In the rows, 128 means zero.
Here are made-up things, facts about them, and rows of numbers that follow some of those facts. Name the thing behind each unnamed row.

Named rows:
troklak: [138 111 136 109 143 134 129 101 138 144 138 145 120 115 135 139 104 117
 136  62 143 137 127 148 119  82 111 118]
skofuski: [161 139 153 131 139 130 134 106 130 147 143 153 144 133 114 153 131 134
 120  58 129 136 151 119 104 119 118 119]
plilis: [133 130 143 131 135 133 129 101 130 150 134 125 141 129 122 143 135 106
 136  87 129 148 137 127 101 126 130 112]
laronir: [132 129 116 136 123 133 133 125 127 152 125 101 144 119 127 127 138 105
 131 149 142 116 128 109 107 128 159 156]
brastur: [149 109 124 102 136 132 116 107 149 150 123 139 139 108 159 122 119 147
 108 128 134 136 132 140 157  88 128 180]
zodre: [142 130 134 123 127 124 119 115 136 150 116 139 155 119 121 127 148 127
 105 137 122 147 138 126 133 136 149 157]
skelu: [150 110 125 103 137 131 116 111 145 149 122 150 140 109 146 124 120 142
 103 120 140 140 130 139 154  85 128 170]
grogan: [147 128 133 124 122 142 130 105 138 156 151 157 133 136 130 126 141 112
 131  60 110 140 144 135 126 157 127 116]
druklel: [154 111 116  97 128 158 119 132 129 149 136 206 137 114  94 108 125 118
  78 112 141 151 117 148 158 100 122 143]
pokol: [123 128 130 127 114 153 128 105 129 153 142 143 136 131 106 124 142  87
 139  86 119 154 130 144 117 156 136 108]
stukibrol: [150 115 126 118 132 140 122 106 144 144 123 147 144 103 133 134 119 155
  96  93 151 132 141 138 164  93 115 194]
broma: [128 121 124 120 172 181 127 131 126 154 133 179  87 110 169 109 112 102
 143 209 136 112 123 158 159 140 157 161]
stuflus: [120 142 145 136 166 159 128 131 121 146 117 126 113 119 155 126 127 107
 153 246 120 115 131 129 111 152 178 163]
teden: [132 133 143 128 137 148 126  93 126 157 138 113 145 135 137 144 143 113
 128 101 132 157 136 126 108 113 128 131]
gidas: [140 127 139 133 111 113 138 126 139 158 124 129 129 117  82 123 140 107
 136 131 132 103 122 118 106 121 168 150]
fustus: [138 127 120 129 117 136 132 123 135 155 129 101 143 126 133 122 141 115
 134 160 127 114 127 112 112 120 168 164]
bivik: [154  91  90  99 142 166 133 109 141 102 131 191 152 128 135 117 107  28
 124  61 146 136 142 155 123 132  96 127]
deklur: [143 131 138 129 131 120 120 115 134 151 113 137 155 116 121 131 151 127
 102 125 132 141 141 124 134 139 147 157]
ganu: [137 112 139 106 141 127 130 100 142 144 135 148 118 113 126 140 105 115
 141  61 143 133 125 149 118  81 112 115]

How the things are related:
banoskun: π totru; η truketel,flumen; ξ 624
bezigas: η stuflus,vaskor; ξ 624
bivik: π skedimo; η zazis; ξ 624
brakupam: π skekal; ξ 624
brastur: π geti; η brebrel; ξ 240
brebrel: ξ 578
brifla: π bezigas; ξ 578
broma: π flumen; η stuflus; ξ 578
broroti: π lene; ξ 624
brudrastel: ξ 240
bruflum: η stodim; ξ 240
buflis: η klatrel,flaplopin,brifla,laronir; ξ 624
bunetal: η teden,zogrol; ξ 240
dedan: η sili; ξ 240
deklur: π magrur; ξ 240
dibri: π drubo; η vivus,plezar; ξ 240
diflo: π flanes; η plebrim; ξ 240
dobridro: π stukibrol; ξ 240
drapor: π diflo; ξ 624
dredre: π fosagil; ξ 624
dregristan: π pustom; ξ 578
drotro: ξ 624
drubo: π skofuski; ξ 624
druklel: π brifla; η lene; ξ 240
dubes: π planun; ξ 624
dutor: π trubro; ξ 240
faral: π klatrel; ξ 624
fevefli: π tafleven; ξ 578
fipu: π teklak; ξ 624
fistan: η stuflus; ξ 624
fizam: η dredre; ξ 624
fladrol: η skanitru,grizil; ξ 624
flanes: π lagas; ξ 578
flaplopin: π regezil; ξ 578
flavek: π puzam; η broroti; ξ 624
flebron: η nomam,teplen; ξ 624
flirol: π grepim; η planun; ξ 240
flitrobo: π laronir; ξ 624
flodrofa: π flaplopin; η grogan; ξ 624
flubrafi: π vavil; ξ 624
flumen: ξ 578
fosagil: π kopla; ξ 624
fose: π flavek; η plilis,pokol; ξ 578
fosel: η zogrol; ξ 240
fustus: π gusok; ξ 578
ganu: η kozokli,fipu; ξ 624
garate: π segudam; η stodim; ξ 624
gatu: η skekal; ξ 240
gedratrak: ξ 624
geti: π brakupam; η trumomis; ξ 624
gidas: ξ 578
grepim: π kibrepok; ξ 578
grifa: π kliskebuk; ξ 624
grizil: π dobridro; ξ 578
grogan: π vuzul; ξ 624
grugres: ξ 624
grutram: ξ 624
gupepam: η vuflo,pluma,klatrel,sigavas,stetra; ξ 240
gusok: π fose; ξ 578
kalum: π plibor; ξ 240
keklogruk: π pletur; ξ 240
kibrepok: π pleske; ξ 240
kikle: η teden,plezar; ξ 578
klatrel: π zazis; ξ 624
klatrem: ξ 578
klatru: η teplen; ξ 578
kliskebuk: π dubes; ξ 578
klugruk: η kalum; ξ 624
klustal: π stodim; ξ 624
kodrek: π kozokli; ξ 624
koles: π faral; ξ 240
kopla: ξ 578
kozokli: ξ 240
lafodros: π fevefli; ξ 624
lagas: π gatu; η drubo,toti,gidas,madrek; ξ 624
laronir: π matri; ξ 578
latre: π saruflon; ξ 578
lene: ξ 240
lobral: η grutram,sesetri; ξ 578
lugrir: ξ 578
madrek: ξ 240
magrur: ξ 578
matri: η planun,sesetri; ξ 624
meror: π fizam; ξ 624
mibrim: π drotro; ξ 624
nakem: π latre; η plibor,zazis; ξ 624
neple: π flubrafi; ξ 240
nomam: ξ 624
noreta: ξ 578
nugroklon: π grugres; η meror; ξ 240
pade: η flubrafi,mibrim; ξ 578
pela: π pade; ξ 624
planun: ξ 624
plebrim: π brudrastel; ξ 624
pleske: π gupepam; η zazis,trubro; ξ 240
pletur: η kozokli,gidas; ξ 240
plezar: ξ 578
plibor: π lafodros; ξ 578
plilis: ξ 624
plogrin: π vogur; ξ 624
pluma: π sili; ξ 240
pokol: π zimimun; ξ 624
pustom: ξ 624
puzam: π vaskor; ξ 240
redrum: ξ 240
regezil: π sesetri; ξ 240
risti: π voklan; η flitrobo; ξ 624
robrel: ξ 624
saflim: π tutren; ξ 624
saruflon: π pluma; ξ 624
segudam: η pustom,zoplugran; ξ 240
sesetri: π stibes; ξ 578
sigavas: ξ 624
sili: π deklur; ξ 624
skabrak: η klatrem,klustal,vogur,toti; ξ 578
skanitru: π mibrim; ξ 624
skedimo: π flitrobo; η tafleven,zutras; ξ 240
skekal: ξ 624
skelu: η magrur,zodre; ξ 240
skobel: π grizil; ξ 624
skofuski: π kikle; ξ 624
sodi: π lugrir; η vaskor,noreta,sudrer; ξ 240
stenizun: π brastur; η vuflo,kopla,flaplopin; ξ 578
stetra: ξ 240
stibes: ξ 240
stodim: π flirol; ξ 624
stogel: π tubul; ξ 240
stoplu: η skobel,trale; ξ 240
storik: η plilis; ξ 240
stuflus: ξ 578
stukibrol: π vivus; η brebrel; ξ 240
sudrer: π trefim; ξ 624
sufiro: π meror; ξ 240
tafleven: ξ 578
teden: ξ 624
tefle: π kodrek; η klatrel,dredre,grutram; ξ 240
teklak: η gedratrak,puzam; ξ 240
teplen: π vubrodon; ξ 624
tepludil: η grugres; ξ 624
tipun: η regezil; ξ 240
toti: π pela; ξ 624
totru: π grifa; η skobel,gidas; ξ 578
trale: π sufiro; ξ 624
trefim: π trale; ξ 240
treze: η gusok,klustal; ξ 624
trezek: η broroti,kliskebuk; ξ 624
triklir: η klatrel,flubrafi; ξ 240
troklak: η drubo,skofuski,redrum; ξ 624
trubro: ξ 624
truketel: ξ 578
trumomis: π noreta; ξ 240
tubul: π fustus; ξ 240
tutren: π teplen; ξ 240
vaskor: π skanitru; ξ 624
vatir: π stenizun; η dregristan; ξ 624
vavil: π koles; η robrel,brakupam,dredre; ξ 578
vivus: π redrum; ξ 240
vogur: ξ 240
voklan: ξ 578
vubrodon: π sodi; η toti,koles; ξ 578
vuflo: ξ 578
vuzul: π dregristan; ξ 578
zarek: η tafleven; ξ 624
zazis: ξ 578
zimimun: π buflis; η fustus,magrur,plezar,koles; ξ 578
zodre: ξ 240
zogrol: π dredre; ξ 624
zoplugran: ξ 624
zutras: ξ 624

Which thing is each row?
No name comes twice in this set of rows, the named rows included.
[126 134 147 122 145 136 126 107 131 144 130 120 131 128 142 142 126 110
 153 128 112 145 139 138  97 135 142 116] => vaskor
[153 129 120 145 132 145 139 126 122 144 126 138 153 125 100 135 145  90
 104 123 161 114 138 104 110 132 149 164] => plibor
[141 136 149 140 143 142 133 104 120 148 134 145 144 128 101 153 137 110
 116  51 147 148 144 123 103 129 118 112] => lafodros
[146 108 121 114 129 133 134 120 144 152 131 133 121 109 129 123 113 124
 130 125 151 103 116 130 129  73 145 165] => skabrak
[149 110 130 104 131 118 122 118 148 143 118 161 132 102 119 121 117 135
 111 113 135 131 124 147 147  95 132 160] => stoplu
[127 123 125 128 112 137 128  90 148 159 140 117 130 127 159 121 142 103
 159  74 106 139 143 147 134 173 138 130] => broroti
[149 123 141 118 141 114 115 112 134 170 119 158 146 129 142 119 164 113
  99 154 122 154 126 125 138 120 161 127] => koles
[158  94  95 104 144 163 133 107 140 112 136 199 146 128 139 119 113  37
 118  52 147 132 146 155 132 137  93 128] => nakem
[156 108 134  84 161  95 114 119 147 140 114 129 140 114 187 135 107 150
 113 175 130 135 125 130 127  47 139 150] => gatu
[153 115 112 117 150 110 135 122 144 141 126  87 131 105 191 146  92 157
 131 122 161  94 134 109 118  60 131 177] => pade
[150 110 117 105 162  89 117 119 139 143 110 110 139  97 200 144 102 160
 105 109 156 132 136 126 138  73 124 143] => gupepam
[144 116 129 107 152 136 117 120 131 146 117 169 131 105 139 127 121 128
  99 141 147 146 126 147 150  94 128 156] => sodi

The same things again, as new rows of numbers:
Some things and their rows:
brifla: [123 115 118 120 133 124 108 122 110 135  95 136 135 124 141 129 128 120
 124 110 122 110 136 142 126 135 111 138 135 140 122 112 130 120 127 128
 138 131 127 111 138]
mibrim: [126 113 115 130 144 120 105 150 136 130 124 125 110 125 127 132 121 108
 140 103 123 102 145 132 125 128 131 146 117 111 137 114 127 114 138 113
 140 104 128 105 119]
neple: [131 123 116 121 152 140 121 108 104 133 106 146 129 133 135 133 133 150
 126 125 124 116 140 144 128 125 124 145 118 106 105 125 126 112 105 123
 130 123 123 119 121]
plibor: [119 113 136 144 145 117 116 142 110 136  98 135 147 131 126 131 126 161
 116 123 119 109 141 142 120 126 142 138 127 137 139 121 131 135 124 145
 128 136 130 120 140]
nakem: [121 123 125 151 142 134 111 194 125 152 168 133 112 141 113  96 144 146
 132 117  98 110 134 141 125 147 115 134 135 179 165 114 120 130 121 141
 127 122 133 137 133]
sufiro: [115 118 124 129 142 125 134 133 100 134 113 144 133 135 143 138 136 135
 131 125 159 118 146 145 131 132 134 136 122  71 109 129 130 126 121 141
 120 126 127 127 124]
drubo: [115 120 129 160 134 108 126 175 129 131 117 131 128 127 128 147 125 131
 132 129 150 113 150 134 114 119 175 127 113  67 149 118 132 130 132 158
 117 123 135 122 122]
troklak: [144 146 136 121 118 143 140 132 144 118 158 114 117 125 111 114 131 129
 133 142 101 152 107 111 128 119 103 108 136 171 127 127 127 139 131 122
 127 124 123 161 135]
stetra: [128 135 138 126 129 123 155  83 136 112 123 127 140 135 134 137 120 116
 116 145 157 147 121 111 145 122 143 129 128 113 123 150 127 123 124 100
 125 126 128 131 118]
pade: [132 138 149 111 100 127 138 119 149 117 137 125 139 125 114 114 120 134
 118 138 110 150 110 116 135 132 117 117 144 173 131 148 128 144 139 126
 125 160 130 158 140]
klugruk: [137 145 140 132 111 128 135 137 159 123 157 119 120 126 107 118 123 124
 126 146 115 149 109 109 125 124 141 114 130 154 149 143 125 135 136 121
 124 137 132 146 126]
drotro: [139 136 140 130 142 126 145 112 146 111 118 106 128 125 120 140 121 119
 121 142 119 139 116 106 134 103 126 112 129 148 134 130 128 130 128 107
 136 103 121 133 128]
klatrem: [135 129 129 131 118 126 125  60 138 118 109 110 145 121 132 126 117 102
 111 134 115 131 109 112 134 135 121 123 138 194 130 124 126 114 128  97
 140 132 127 108 129]
gatu: [132 140 134 118 106 136 146 106 146 121 169 129 132 135 123 117 125 124
 127 144 142 153 112 113 139 144 135 124 130 140 121 158 124 134 132 115
 120 154 135 160 119]
vuflo: [128 129 131 132 112 119 131  76 145 116 108 115 141 124 135 127 117  99
 114 130 134 133 109 115 137 138 126 122 143 175 140 136 127 118 137 102
 140 133 129 110 128]
vogur: [131 129 129 128 125 124 149  62 138 114 132 122 136 133 140 132 124  99
 119 137 153 139 115 114 144 138 135 129 129 134 126 140 124 114 125 100
 132 123 131 124 112]
lene: [131 132 135 132 130 125 152  70 137 114 123 122 141 132 134 133 121 117
 117 145 149 144 117 114 142 129 141 128 127 127 122 148 127 122 120 102
 128 129 129 132 112]
plezar: [116 119 132 147 102 109 145  77 140 112 129 107 148 120 143 134 120  74
 120 125 151 138 114 109 135 152 134 111 139 159 140 123 130 128 150 114
 132 132 136 124 120]
fistan: [152 143 153 109 111 135 122 132 164 141 157 105 113 117 114 123 123 150
 126 161 122 150  99 109 115 123 142 143 131 156 146 142 119 143 121 106
 145 146 125  84 112]

Which thing is each row?
No name comes twice in this set of rows, the named rows included.
[125 124 137 151 156 137 118 203 123 145 169 132 115 143 111  97 143 169
 128 121 103 118 136 139 125 135 116 135 133 170 162 115 123 147 118 148
 123 119 130 147 141] => bivik
[133 124 129 133 156 143  98 127 108 144 162 147 127 156 122  78 128 186
 128 123 156 139 135 133 130 148 145 163 111 143 176 154 125 151 108 157
 107 141 137 101 146] => pleske
[138 127 172  92 129 130 140  99 127 134 117  95 144 112 148 152 130 139
 113 144 155 143 100 113 127 120 106 136 152 150 116 117 127 159 129  88
 164 135 112  69 127] => stuflus
[123 136 118  72 121 142 126 172 111 135 132 159 113 139 127 111 138 148
 142 110 121 127 134 150 139 126  85 141 139  88 101 160 127 129 126 134
 119 145 123 150 145] => tefle
[139 106 137 110 163 120 103 126 136 112 130 144 135 130 103 137  99 159
 134 114 105  98 159 129 134 120 161 172  94  77 107 149 129 121 124  97
 138 131 124 166 111] => puzam
[136 121 124 116 157 134  85  75  92 129  86 130 138 135 148 107 112 164
 126 116 174 138 130 128 117 115 143 145 111 124 163 129 140 155 124 169
 109 126 126  50 172] => grepim
[128 127 116 102 132 142 100 117  96 137 161 146 122 145 147  93 129 146
 149 112 207 153 137 133 127 146 137 144 113  80 149 153 132 156 135 179
  96 139 135  91 153] => flirol

The same things again, as new rows of numbers:
Some things and their rows:
tubul: [107 127 126 123 116 122 147 153 110 124 119 124 126 124 116 146 130 117
 125 125 120 159 149 133 115 155 122 128 105 132 118 129 113 116 113]
sigavas: [122 108 131 113 122 122 121 123 123 122 119 127 124 142 114 115 122 137
 127 124 139 110 114 112 140 117 123 111 151 125 135 134 119 132 120]
zogrol: [133 108 124 112 120 118 144 129 129 137 118 127 126 112 138 115 126 117
 125 126 122 122 159 127 120 128 122 148 106 127 136 113 143 116 106]
deklur: [100 146 123 115 117 119 165 152 108 120 153 132 149 114 116 113 178 139
 151 127 151 173 133 147 125 112 145 132 108 121 145 113 111 115 175]
latre: [117 145 125 125 120 120 162 126 107 125 140 148 138 114 130 112 168 140
 140 125 126 191 130 144 132 111 152 158 110 122 137 113 112 114 176]
plibor: [144 162 126 112 119 120 123 109 110 120 120 124 126 118 144 118 124 119
 124 126 120 145 127 137 133 112 147 152 105 146 118 117 139 114 139]
skabrak: [141 123 126 157 118 133 117 109 164 124 132 124 126 141 160 116 123 138
 127 126 121 114 111 116 122 139 122 110 166 121 116 152 114 142 138]
neple: [114 142 128 129 122 122 136 142 113 119 118 123 125 117 117 139 137 118
 126 131 122 140 120 118 117 118 124 125 103 133 134 114 139 114 132]
meror: [137 127 125 111 148 120 124 111 111 122 116 139 125 114 118 132 124 118
 125 125 121 115 145 140 130 126 130 116 107 128 117 116 152 122 121]
flodrofa: [134 142 123 131 132 124 121 130 115 138 124 126 127 113 130 136 124 116
 125 127 121 134 149 134 126 122 124 135 124 127 119 115 145 122 116]
broma: [199 152 120 166 135 160 118 132 105 122 118 121 120 109 137 152 159 148
 116 160 118 154 120 126 135 118 118 161 152 123 174 165 110 114 173]
zazis: [184 223 160 108 113 121 113 113 120 119 162 120 127 190 139 114 116 154
 126 128 139 125 112 110 173 107 141 163 119 161 124 143 137 126 131]
gupepam: [ 90 107 124 139 121 171 118 151 153 139 166 125 125 164 115 145 120 120
 124 125 152 111 110 114 139 116 131 138 154 126 146 112 110 127 140]
lafodros: [127 133 125 119 140 121 136 116 112 129 117 130 125 114 117 128 124 117
 125 126 120 124 147 135 126 118 130 124 108 128 119 115 152 115 124]
lagas: [131 172 125 183 137 152 122 108 131 138 118 125 144 113 145 145 140 115
 152 128 119 133 145 163 117 136 133  96 166 125 113 149 162 129 146]
kopla: [131 108 134 123 120 121 119 109 128 120 118 125 123 166 128 116 123 156
 128 125 124 112 112 114 136 128 123 129 135 124 131 137 110 129 135]
stenizun: [140 140 123 128 157 127 121 118 114 127 118 144 128 116 153 150 125 118
 123 126 118 135 114 153 132 136 146 158 108 127 118 112 134 129 134]
fose: [121 124 138 143 113 155 130 164 114 152 141 125 124 129 136 149 125 117
 122 122 115 223 179 118 117 198 121 172 113 123 114 160 111 129 106]
pluma: [ 89 153 123 112 117 119 186 164 105 120 177 152 168 113 116 109 203 152
 174 127 170 203 136 154 134 110 164 144 110 118 158 112 110 115 199]

Name these rows:
No name comes twice in this set of rows, the named rows included.
[151 144 122 117 158 121 122 117 112 124 118 142 128 112 135 149 124 116
 124 127 119 113 149 156 135 129 132 124 112 127 117 114 156 136 113] => geti
[115 181 159 154 189 174 121 175 177 147 119 125 124 137 133 173 138 119
 128 198 120 220 112 108 116 109 127 210 105 125 167 107 192 137 126] => vavil
[158 146 121 154 149 122 120 107 133 123 116 132 144 114 185 142 140 117
 126 128 117 123 125 177 118 151 131 119 109 126 115 125 143 135 132] => vubrodon
[146 179 125 191 149 153 120 107 123 126 117 126 150 116 177 153 146 116
 139 127 116 139 117 187 117 150 149  97 146 124 112 150 150 132 166] => totru
[158 105 122 122 118 119 118 128 215 128 149 125 127 116 192 113 125 143
 124 127 137 112 113 114 128 147 118 169 122 122 146 125 111 148 105] => kikle
[132 112 120 127 118 120 124 150 156 127 139 123 142 112 164 128 146 118
 124 128 123 126 143 147 117 143 121 149 105 126 132 113 117 129 106] => dibri
[ 93 114 153 122 112 132 161 179 109 136 120 123 125 148 114 154 125 116
 122 122 118 200 182 116 115 194 119 135 105 127 115 161 112 118 105] => puzam
[113 116 162 132 115 126 152 146 110 142 119 125 125 144 120 135 125 117
 124 123 116 207 166 115 115 187 121 157 107 127 116 160 111 117 106] => gusok
[113 158 159 132 169 129 134 158 134 140 116 126 122 117 116 149 128 117
 129 163 124 176 127 110 116 110 124 160 106 127 155 110 193 121 116] => flubrafi

